Below is a small trained network, with its code and all its weights. Each question gives an input and a class and asks what happens when units are switched off, that is, made to give their printed mean instead of their output.

import numpy as np


def w(rows, s, z=0):
    codes = np.array(rows[::2]) - 128.0
    scale = np.full(codes.shape[1], s)
    scale[-1] = z or s
    return codes * scale


def f(y):
    return y / 2 * (1 + np.tanh(0.7978845608 * (y + 0.044715 * y**3)))


def log_softmax(a):
    a = a - a.max(-1, keepdims=True)
    return a - np.log(np.exp(a).sum(-1, keepdims=True))


def net(x, mask):
    res = np.array(x, float).reshape(1, 4) / 4 @ E
    y = f(res @ A[0][:, :-1].T + A[0][:, -1])
    res = res + np.where(mask, y, B[0][:, -1]) @ B[0][:, :-1]
    return log_softmax(res[-1] @ U[:, :-1].T + U[:, -1])


A, B = {}, {}
E = w([
[135,253,130,36,138,163,186,152],'x0',
[161,146,91,141,192,89,100,175],'x1',
[126,182,147,223,180,188,216,140],'x2',
[53,153,189,154,152,79,107,182],'x3',
],0.014)
A[0] = w([
[186,159,102,112,176,95,74,179,30],'n0',
[63,108,203,79,97,167,160,87,52],'n1',
[100,120,162,118,34,147,144,114,71],'n2',
[96,122,85,64,85,70,92,121,49],'n3',
[10,166,205,122,162,105,80,167,3],'n4',
[155,180,110,68,97,145,158,148,51],'n5',
[116,164,157,82,142,122,149,160,69],'n6',
],0.012,0.0052)
B[0] = w([
[193,158,177,134,232,152,76,154,196],'n0',
[175,142,148,134,251,102,104,146,216],'n1',
[170,146,138,131,243,129,70,162,201],'n2',
[44,179,106,185,154,172,237,158,229],'n3',
[141,119,71,87,126,219,120,52,247],'n4',
[72,66,107,166,99,152,69,143,229],'n5',
[95,31,142,173,49,114,107,207,202],'n6',
],0.011)
U = w([
[81,33,141,183,89,107,72,144,116],'0',
[77,217,127,194,138,140,251,144,93],'1',
[189,178,175,109,165,105,89,145,114],'2',
[176,122,37,56,102,180,137,69,142],'3',
[122,165,144,99,96,110,146,109,252],'4',
[157,152,167,85,87,92,146,124,93],'5',
],0.016,0.017)

Each question gives the input, the list of numbers given to net, and the class t.
The units are the neurons (one row each of A and B). Each row of codes is followed by its name. A weight is (code - 128) times the scale printed after its matrix; where a second scale follows, it is the last column's (A, B and U).
mask holds one flag per neuron, in row order. A switched-off neuron (its flag False) gives its mean, the last column of its row in B, instead of its output. The means were averaged over made-up inputs and are rounded, as every weight is.
A unit's drop is (log p(t) with every unit on - log p(t) with that unit switched off) / (log p(t) with every unit on - log p(t) with every unit switched off).
The circuit of an input: a set's keep is (log p(t) with only the set's units on - log p(t) with every unit switched off) / (log p(t) with every unit on - log p(t) with every unit switched off). Starting from all 7 units, units are removed one at a time, each time the one whose removal leaves the highest keep (on an exact tie, the one counted first), for as long as the keep stays at least 0.8.
circuit, biggest first: the units of the circuit, biggest drop first
unit that matters most: the unit with the biggest drop
k most important neurons: the k neurons with the biggest drops, biggest first
drop when u is switched off: that unit's drop, to one decimal
input [-4,2,2,5], class 3: 4 most important neurons => n4, n6, n5, n3
input [5,-4,-5,-3], class 0: 2 most important neurons => n5, n4
input [-5,8,3,8], class 2: unit that matters most => n0
input [-1,-4,2,-2], class 2: circuit, biggest first => n3, n4, n5
input [-5,-1,-6,4], class 1: circuit, biggest first => n3, n5
input [-3,-4,-2,0], class 2: circuit, biggest first => n5, n6
input [6,5,3,0], class 0: circuit, biggest first => n6, n5
input [7,3,-4,1], class 0: 2 most important neurons => n5, n6
input [0,-7,6,2], class 2: 2 most important neurons => n3, n1
input [6,5,6,-5], class 0: 3 most important neurons => n5, n3, n6
input [-3,-1,-3,0], class 4: circuit, biggest first => n5, n6
input [0,-2,2,1], class 4: 2 most important neurons => n3, n0
input [7,-8,-4,7], class 2: 3 most important neurons => n1, n2, n4
input [-7,-2,6,-8], class 3: unit that matters most => n6
input [7,5,5,0], class 0: 2 most important neurons => n6, n5
input [7,5,-6,-3], class 0: 2 most important neurons => n5, n6
input [-1,-3,4,6], class 3: 2 most important neurons => n4, n3
input [3,-5,3,6], class 3: 3 most important neurons => n4, n3, n0
input [5,-6,0,5], class 2: 2 most important neurons => n1, n2
input [-2,6,-2,-1], class 2: unit that matters most => n0
input [8,-3,5,1], class 0: drop when n6 is switched off => 0.2
input [0,-4,-7,4], class 1: drop when n3 is switched off => 0.9
input [3,-4,-1,3], class 2: drop when n1 is switched off => 1.2
